Each row of numbers stands for one object and depends on some of the facts below. Use the named rows to name the rest.

How the objects are related:
λ: hangs directly under; Δ: is of sort; Ψ: uses; ξ: belongs to class
{z839, z218} λ z557
{z687, z249, z994, z908} λ z59
{z476, z151, z676, z714, z234, z536, z703} λ z548
{z952, z958, z8, z681, z367, z756, z885, z692} λ z96
{z47, z920, z850, z590} λ z36
{z490, z9, z19, z534, z372, z486, z842, z443} λ z226
{z70, z561} λ z188
{z243, z32, z198, z404, z252, z132, z784, z247, z787, z996} λ z496
{z431, z226, z669, z766, z231, z115, z890, z549, z724, z221, z188} λ z376
{z496, z122, z453, z518, z473, z533, z730, z557, z548, z573, z773, z748} λ z865
{z338, z471, z647, z807, z729, z506, z205, z950, z143, z818} λ z650
{z765, z785, z977} λ z766
{z31, z134, z949, z266, z737, z123, z456, z565, z80, z258} λ z638
{z848, z504, z665, z190, z843, z78, z957, z240, z268} λ z328
{z196, z248, z942} λ z818
{z201, z638, z867, z569, z384} λ z325
{z44, z821, z36, z209, z350, z772, z993, z800, z96} λ z255
{z180, z627, z812} λ z957
{z146, z869, z501, z872, z33, z712} λ z221
{z286, z360, z59, z704, z57} λ z886
{z499, z936, z919, z878, z894} λ z665
{z113, z819, z298} λ z115
{z813, z535} λ z190
{z475} λ z201
{z84} λ z867
{z145, z280} λ z44
Δ k <- z839, z958, z703, z123, z712
Δ b <- z687, z70, z19, z180, z821, z807, z132, z890, z84, z240, z681, z384, z57
Δ c <- z476, z920, z869, z249, z506, z209, z78, z842, z549, z367, z996, z942, z280
Δ h <- z952, z234, z647, z994, z773
Δ l <- z47, z473, z784, z258
Δ a <- z490, z431, z850, z676, z218, z813, z812, z872, z730, z8, z843, z878, z800, z787, z908
Δ g <- z9, z669, z590, z569, z456, z704, z819
Δ j <- z338, z949, z627
Δ d <- z765, z848, z151, z146, z286, z936, z533, z372, z724, z756
Δ m <- z134, z518, z350, z535, z443, z298
Δ i <- z453, z471, z772, z80
Δ e <- z504, z785, z360, z252, z475, z950, z145, z885
Δ f <- z196, z714, z113, z486, z993, z247, z143
Δ n <- z33, z977, z894, z573
{z687} Ψ z647
{z476} Ψ z920
{z9} Ψ z266
{z70} Ψ z565
{z243} Ψ z70
{z431} Ψ z681
{z19} Ψ z784
{z920} Ψ z226
{z226} Ψ z549
{z31} Ψ z134
{z134} Ψ z96
{z453} Ψ z533
{z848} Ψ z561
{z850} Ψ z548
{z534} Ψ z209
{z180} Ψ z372
{z198} Ψ z499
{z146} Ψ z473
{z218} Ψ z737
{z536} Ψ z534
{z561} Ψ z151
{z190} Ψ z198
{z404} Ψ z890
{z737} Ψ z431
{z813} Ψ z957
{z473} Ψ z404
{z59} Ψ z31
{z638} Ψ z180
{z533} Ψ z248
{z919} Ψ z839
{z132} Ψ z59
{z372} Ψ z143
{z8} Ψ z908
{z325} Ψ z258
{z209} Ψ z724
{z890} Ψ z218
{z548} Ψ z298
{z376} Ψ z590
{z784} Ψ z476
{z123} Ψ z996
{z787} Ψ z919
{z681} Ψ z638
{z950} Ψ z573
{z724} Ψ z665
{z367} Ψ z936
{z773} Ψ z687
{z908} Ψ z132
{z143} Ψ z376
{z96} Ψ z813
{z692} Ψ z286
{z258} Ψ z146
{z839, z476, z504, z360, z372, z350, z890, z78, z569, z123, z842, z456, z950, z773, z908, z756, z298} ξ dopliston
{z687, z231, z248, z919, z8, z506, z784, z549, z443} ξ zistul
{z952, z47, z243, z19, z122, z848, z151, z518, z676, z669, z196, z785, z471, z198, z146, z647, z821, z590, z536, z473, z475, z132, z730, z209, z772, z993, z800, z84, z977, z894, z240, z787, z681, z573, z367, z143, z145, z565, z80, z712} ξ vifos
{z490, z70, z338, z453, z534, z714, z561, z404, z812, z729, z843, z205, z384, z258, z57} ξ sigi
{z9, z920, z765, z32, z850, z949, z180, z234, z286, z218, z737, z869, z252, z533, z249, z247, z33, z994, z535, z819, z748, z692} ξ postim
{z958, z134, z266, z499, z113, z807, z813, z627, z724, z996, z280} ξ liska
{z431, z31, z936, z501, z872, z703, z486, z878, z704, z942, z885} ξ fimis

Some rows with their names:
[ 14  10   4   4 -20  13  -1   6  33  13   1  -3  24  14 -11 -10 -10  -2
   6 -33  -4  10  25  19  -3  12  24  -4  -1  23  13  12   8 -10  13   4] : z84
[ -4   0   3   0   3   2 -11  29 -20 -11 -12   2   6 -18  16   4  16  -5
  -2  -6  -3  -5 -15   7   5  -2 -12  -8 -15  -2   5   3 -18  -8   9 -12] : z486
[ 10 -13   3   0   7  -1   6   2  -4  -1   3  -2   4  -8   5  -8   0 -12
  -3  -3   4  -4  -6  -5 -12  16 -20  -2  -3   1  -3   3  -2  11 -10 -11] : z869
[  6  14   0  -6 -27  -1  -3   7  25  26  -8   1  13   5  24   5  -3   4
  17 -21 -33   9  14  18  13  16  25   6  12   9  14  32  -8  -9  10   6] : z57
[ 10  12  -4  -4 -28   1  -4   4  26  28 -11   4  12   7  24   7  -1   7
  17 -17 -32   9  16  17  13  17  26   7   9   9  13  33 -10  -8  10   4] : z384
[ 10  -5   6  10   8  25  -3  13  -2  -6  13  -2  22  -5 -14  -8   8 -14
 -17   4  23   1  -2   8  -3  -5  -2 -21 -17   1  -1 -15   8   2   1  -9] : z196
[ 11 -10   3  11  17  17  -1   7  -4  -5   7   1  15  -6 -14  -8   9  -7
 -23  11  15  -5   3  11  -2 -17  -3 -22 -12   9   3 -21  19  -4  -1  -2] : z952
[-10  -8  -9 -11  -7   2  -1  -7   4  -7   2   3  -8  -3   4  15   2  10
  -2   4  -4   4  -2   4   1   0   1  -3   3  -4  -2   7   0   4  -4  -3] : z96
[-10   9   3   6  -5  -4   6 -14  20   5   3  -5  -1  11 -32 -10 -13   9
   4 -24  -1  -6  28   0  -3 -11  21   4  10  18   7 -24  19  -3   3  13] : z676
[  5   2   1   0   1  -1   3  -5  -6  -6   3   0   0   1   3  -4   2  -2
  -2   6   4  -3   0  -3  -2   1  -5  -4   7  -7   1   0   3   1 -12   2] : z737
[-15  10   8  -4  -4 -13   5  -7  -2 -16   8   0 -13   0  -5 -10 -12  -7
   6   0  16  -4  -6 -12  -9  11  -5  14   7 -12  -7  -2   1   7  -3   2] : z949
[-12 -13  -5   8   6   0   0   6 -11   1 -17   0  -3 -13   3  -6   7  -7
  13  -8 -19  -7  -6  -3  -1   9 -13  11 -10  12   3   1  -9   1   1 -13] : z501
[ -4   1   0  -2  -2   2   1  -9  -2   1  12  -1   0  -2  -4   3   0   4
  -1  12   6   0   5  -2   0  -6   9   0   2 -12  -1  -4   4  -2 -13   7] : z748
[ 17  17  13  17  -4  41  -1  -5  -5 -40   6   1   5  27 -41 -18  13 -10
  -3   6  10   2  -7  -9 -10 -14 -24 -29  -6 -22  -6  -8  13  17 -20   1] : z473
[  1  -6   2   8  17   8   2   1  -4  -8   4  -1   5   1 -22  -8  -1  -6
 -16   1  15  -5   2   3  -6 -13  -6 -12  -7   9  -1 -28  17  -2   2  -3] : z80
[-32  -8  -2 -14 -14  12  -3   4  19 -11  15  22   0   3   7  26   1  11
  -8  26   7  21 -15  24  -1  -1  -3 -18   5 -10 -11  12   5   8  -3   2] : z784
[ -2  -1   7  11  13  15   0   8  -7 -18  13  -3   6  -4 -27  -8   0 -13
 -17   9  29   0  -8  -4 -10 -11 -14 -11 -16  -7  -9 -27   9   9   4  -7] : z145
[-10   0   0   0   0  -1  -2   0   0   7  -8   2  -3  -4   8   4   1   0
   1   6 -10  -2  -9  -1   8   0  -3   5   2  -6  -3   4  -6   3   4  -1] : z205

Name these rows:
No name comes twice in this set of rows, the named rows included.
[ -3   3   2  -8   1 -16  -4  14  -4  -5 -18   6  -9  -3  14   4  -1   7
  -2  -5  -5  -6 -15  -1   2  -1 -10   0   6   2   1   5 -16   3  11  -6]	z534
[  5  10  -4  -1 -13  -4   6 -22   6  -5  -1   2 -17  23  -9  -4  -7  13
  15  -4 -15   1  17  -7  -2  -7  12   2  18   1   4   3  10  -4 -18  19]	z218
[ -4  10  -3  -7  -4 -33  -1   2   5   2 -29   5 -21  12  12   5 -15  15
   9 -22 -22  -7   2  -2   3   2  -1   9  20  18   8   7  -9  -5  16   7]	z490
[ 18 -14  -4   0  13   5   0  -2 -13  -1   5   1   5  -6  12   9  11   5
 -16  17   4   0   0   4   1 -13  -3 -19  -2  -2   3  -7   6  -4 -14   1]	z994
[ 23   9   6  20  22 -14  -2   3 -27  16 -27  -8  -3  -5  12 -13   4 -13
   8   0 -12 -15  -7 -20  12   5 -12  22  -5  -2  -4  -3 -16  -1   8  -7]	z561
[ -5   5   3   1   0  -3   6  -8  13  -4  -4  -1  -4  17 -28 -10 -16   5
   0 -22   0  -1  18   2  -8  -4  11   2   7  26   6 -17  19  -7   9   7]	z800
[ 40   9   1  -5 -27   6   0  -2  16   6 -22   1   7  22  30  -1   1   4
  20 -23 -39   4  10   5  -1  23  -4  -9  16   7  19  51 -15   5 -11   2]	z890
[ -4   1   8   6   1  15  -1   8   5 -12  12  -1  12  -3 -22  -6   0 -11
 -10  -4  22   1  -2   2 -10  -1  -3  -8 -12   2  -5 -16  10   8   5  -6]	z209
[ 37  26   5  33  24 -11  -2 -13 -47  30 -12 -27  -4  -6   2 -25  12 -16
  17   8  -6 -21   2 -40  30 -13  18  37  -9 -31  -6 -21 -13 -15   0  10]	z548
[ 10   5   0   0   0  19  -4   3  -4  -2  15   3  16  -3  12   5  13  -7
  -7  28  19  11 -11  11   6  -2   4 -14  -6 -16  -6  10   3  -4  -9   1]	z247
[-24  12   3  -1  -7 -11   1  -1   2  -5  -3   0 -10  -3  -3  -4  -8  -3
  12   2   0  -5 -17 -11   4  12  -8  19   4 -13 -13   0  -9  10   8  -4]	z338

The same objects again, as new rows of numbers:
Some objects and their rows:
[  3 -15  -3   0  10  -7  -5  -5  -6  -4 -10  -2   8 -11  -1   8   7  -2
  13   5   5   2  -1   6   3   5   2] : z993
[ 11   1 -21  10  11  -4 -13   8   2  -3   9 -24  11 -15  10   6  13  -3
   2   7   5  14  -4 -18 -13   9   1] : z936
[  7  -5  -9  11 -12  -3  -7   5  -2 -14 -11  -9  -7   4   1   7   7  -4
  19   1   3 -14  -6   1  -3   7   8] : z920
[  0  -6  -7   3   3  -7  -6  -6  -4  -8  -7   2   6 -16  -7   9   7  -4
  -1  18   2 -10   8   0   0  12  -2] : z57
[ 11 -13  -7   2   4  -1  -9   9   0  10  -7 -10   1 -30  13   1   0   0
 -11  -1  14  29   4   0  -8 -14   2] : z590
[  4 -12  -6  -3  20  -7  -6  -6 -15   5  -2   1  -3   0  -1  10   3   0
  22   6   2  13   5   3   5   8   3] : z473
[  4 -11  -6  -2  10  -7  -5  -9  -3 -10  -8   1  12 -13  -7   8   9  -8
   9   9   5   1   2  -3   0   8   0] : z240
[  3   3  11   1  -4   0  -4   6 -11   9   6  -2 -11  -8   2   5   3   3
   1   6  -7  12   3  -7  -9   1  -1] : z360
[  7  -1 -15   1  18 -15  -3  -5   0 -11  -1 -10  14 -21  -4  11   9  -7
  28   1   3   5   2  -3  -6  19   3] : z132
[  8   1   1   5  11  -7  -4  12  -6   8   8 -14   3 -11  10   8   5   1
  19 -20  -7  12  -5  -3   2  -1   8] : z134
[  0   6  -8   8  12  -7  -5  11  -5  -4   3  -8   3  -7   4   7   6   4
   5 -17  -8  14   7  -5  -4   0   3] : z96
[ 5 -6  1  1 -1 -4 -5  3 -7  4 -3  1  4 -8 -2  7  4 -2  9 -2  1  7 -2 -1
 -2  0  3] : z958
[  3  -2   4   3   0  -1  -3   9 -13  13   3  -6 -13 -10   5   4   3   8
   9  -2  -8  10  -2   2  -3  -5   2] : z350
[  7  -8  -5  -2   9  -7  -4  -8  -5 -10  -9   3  12  -9  -8   8   8  -6
   8  10   5  -1   3  -1   0   9   0] : z821
[  4 -14   1   1  11  -4  -4   5  -9  13  -1  -5   0  -7   5   6   3   3
  18  -9  -1  18 -10   3   8  -9   5] : z894
[  4  -9  -8   0   8  -4  -4  -1   0  -5 -12  -6   9  -9  -2   5   5  -4
  14  -3   3   7  -4   5   0  -1   3] : z209
[ 6 -7  6  3 -7 -3 -5  4 -4 -4 -3 -1  6 -3 -1  5  6 -5  1 -6  1  4 -1 -7
 -2 -3  0] : z724
[ -8  -3  -4   5   3  -2  -5   6  -9   1  -1   2  -2  -4  -1   5   3   6
   0 -10  -3  13   9  -1  -4  -6   2] : z818

Name these rows:
No name comes twice in this set of rows, the named rows included.
[  6  -4  -3   0  13  -7  -8  12   0  14  27 -15  18 -38  11   8   7   3
 -24  -4   2  15   7  -6 -13  -2   0]	z499
[-14   5  -8   9   7  -6   0   1   3 -11  -4 -13   9   2 -13   8  11   0
  25 -16 -13 -24 -14   4  -2  17   4]	z8
[  1 -16   6   9  -4   0  -5  12 -13   5   7  -2  -4  -2   7   4   2   8
  11  -8  -2  -6 -10   0   5  -6   5]	z33
[  4 -15 -13  -3  -1  -6  -6   0  -3   5   5   2   2 -41   0   5   0  -1
  -8  11  19  10   8  10 -21   1   3]	z996
[  9  -5  -7   8 -20   3 -12   7 -11   1 -13  -1 -23 -15   7   2  -2  -3
  -3  19  10  17   4  -8  -9  -7   2]	z248
[ 17  -1  -6   2   2  -7 -10   8  -2   4  -2 -16   2 -26  13   4   4  -8
   0  -5   6  26   2 -10  -4  -4   3]	z565
[  9   7  -7   3   3  -1  -6   1   0  -9 -21 -17 -14 -10   1   4   6  -3
  20   4  -2 -13   4  16  -3   6   6]	z476
[  8  -6 -12  15 -17  -7 -11   6   0 -16 -13 -15  -8 -26  11   3   9  -8
 -10  20   9  -3  -4  -3  -3   3   0]	z549
[ -2  -4  -5   3   4   4 -11   5 -11  10   7  -3   1  13  -1   6   4   3
  12  -1   1  22 -11 -24  -6   6   2]	z885
[  0   0  -2   3  20 -10   1   1   3 -10  -3 -14  18  -1  -4   9  10  -4
  43 -30 -13  -5 -13   2   5   9   6]	z367
[-10  -3  12  -1   5   1   0  -1 -13   8   4  11  -2   0 -12   5   3   9
  14   1 -11  -8  -6   5  -2   6  -2]	z123
[-14 -18  -1  -4  -3   7 -11   4  -8  22  33   8  11 -38  -6   4   4  11
 -58  24  15   0  12   4 -24  -6  -5]	z286

The same objects again, as new rows of numbers:
Named rows:
[ 38  -1   6  10 -12   8  -5   2   7  -7 -26  -9   7  -8  -9 -18 -21   3
  -7  -8   0   5  -6  12  23  14  -9  -9   6  22  -1 -27  -2  -7] : z473
[  0  -1   9  -2  -1   2  -7  -3   1  13 -12   0   3  -2   4  11  -2   1
  -1  -5   2  -2   5   4   1  -3  -3 -11  11   3   0   8  -4  -2] : z867
[ 26  -3   3   1  -7  13  -3  -3  -2  -7 -12   1   5  -2   6  -2  -7   2
  -2  -5   0  -1  -2  12   5 -20   1  -7  -3   4   9   6 -23   3] : z687
[-18  -2   8   8   4 -31  -6 -21   2  31  13  -4   4   6   7   4  -6  -6
  -6   0   7 -18   0  -8   9  22  -3   5  24   4 -11 -34  15   0] : z533
[ 11  -5   5  -4   6 -10  -7  24  13  11 -11   9  -1  -2 -15   4 -10   4
  -2  -4   7   3   4   0  25  -7   1 -37  20   6 -12  -7  -2 -10] : z535
[ -8   0   8  -4  -2  -4  -6   1   1   9 -10   0   0   0  -1   4  -4   2
  -1  -4   2  -3   4   3   6 -13  -2  -9   8   3  -1   7   0   2] : z255
[ -7   0   7  -3  -3  -3  -5  -1   0   7 -13   1   2   1  -2   3  -3   2
  -1  -5   1  -2   2   2   5 -11  -7 -15   9   4  -6   7  -3   3] : z44
[ 15   2   5 -14  -2   1  -6   1  11  -9 -11   8   0   2  -2  14   6   1
   3   5   2  11   8   3   2   3  -6  -8  -2   9 -11  30  -1   3] : z96
[ 12  -4   1  -2 -16 -10  -5  17   5   8 -39   2   2  -9 -10   2 -15   4
  10  -3   1   7   0   9  19  -3  -4 -19   8  15   0 -12 -11 -11] : z669
[  0  -3   3 -15  -8  -4  -4  14   0   3 -23   3   2  -1  -5   2  -3   2
   9  -8   2  -7   3   4   3 -20   7 -20   3   4   5   1 -10   0] : z471
[ -3   6  10  -2   6  19 -12 -15   5   5  -6  -3  -4  -6  -5   2  -6   6
  -6 -13   3  -1   9   4  -2 -11 -14 -13  23  11   1  18  12  -3] : z384
[ 38   0   0   1  15 -14  -5  21  23   5  18  16  -4   9  14  28  20  -9
 -17  26   1  15  17   0   7  33  -8  -5  18   8   0  30 -16   3] : z936
[ 22  -6   2  -5  -5 -11  -8  30   5   4 -35  -3   4  -8  -3   5 -12   1
   2  -7  -1  -2  -2  10  22   1  -2 -25   8   5   2  -3 -12  -9] : z569
[ -2  -4   4 -15  -4   1  -8   6  -2   4 -26  -3   4  -3   2   7  -5   3
   4  -8   2  -9   4   5   0  -3   3 -22  -1  -1   6   5 -12  -1] : z80
[ 19   3   5 -13  -5 -15  -5 -30   1  -8  15   2   4  10  25  10   7 -11
   1   6   6 -11   4   2  -8  30   7  14   4  11  -9  -3   0  11] : z476
[-16   7  11  16  -3  18  -6 -27   5  23  -9   3  -2  -5   1   1  -3   4
  -7   0   6   7   9   1   2   9 -16  10  24  18   1  13   8   0] : z490
[  2  -1   8   3  -3  -2  -5   3   4  12 -11   2   2   0   4   3  -5   1
  -1  -2   4  -3   6   5   6  -8   0 -12   8   6  -3  11  -1   1] : z818
[-28  -6  10   4 -20 -28 -13   4  -9  23 -29  -8   1  -6 -14 -11 -29   7
  14 -22  13  -6 -15  -2  36  -3   3 -21  35  13 -20 -49  16 -12] : z9

Which object is each row?
No name comes twice in this set of rows, the named rows included.
[ 10   8   6  -7  -3  14 -12 -28   9   4  -9   5 -10  -5  -6   7   1   5
   4  -3   9  13  12   5  -3  -5 -13  -5  22  23  -6  22   4  -2]	z70
[ 27   2   7 -22 -20  11 -13 -35 -14 -26 -22   0   7   3   8 -12 -12   2
  18  -8  15   8  -6   3   7  21  10   4   7  31 -23  -6   4   1]	z19
[-20  -3   5  29   4  -9   9   5  11  44  -2  -1   4  -4   5   5  -1  -4
 -19   3 -11 -19   9   3   0   0 -11   5   0  -8  33 -16 -17   2]	z151
[ 21  -1   7  -9   9   4 -12  16   9 -11  -2   6  -3  -2  14  26   5  -2
  -2   3   5   8   3   2   5  31   3 -16   7  -2  -6  29  -6  -1]	z31
[ 70  -2  -4 -12 -19 -12  -8 -17   9 -22 -27  -8  12   1   1  -6 -17  -4
  -2  -2  -1   8  -7  16  14  22  -9  -3   2  36  -4 -23  -3  -7]	z784
[ 11  -2   4   4  -7 -15 -10  40  12   4 -19   2  -5  -6  -6  11 -12   2
   4  -7   3   5  -1   6  28   1  -3 -28  20   6  -2   2   3  -6]	z704
[  8   1  12  -5 -11   4  -3 -20  -6 -13  -7  -5  18   1  12 -23 -17  -2
  -1   0   9  -5  -7   6   5  29   8   5   5  21 -18 -31  12   3]	z787
[  1   1  20  -3   3  43   1  19   7 -20 -20  17   9  -9   7  -4  -8   7
   1   3   8  22  -2   3   9  -2  15 -23  -3   3 -24  33   0   0]	z190
[ 15  -2   0   4   8  -8  -3   2  12  28  -2   7  -6   5  -4  11   6  -3
 -12   4  -4  -6  17   2   3 -23 -10 -16  15   3  18  13 -16   0]	z665
[-33   9  14 -18 -14 -12 -13 -13  -5   3 -20  -7   5  -4   0 -14 -23   2
  12 -22  10 -16   1   0   3 -22   4 -21  32  18 -18 -13  37  -4]	z453

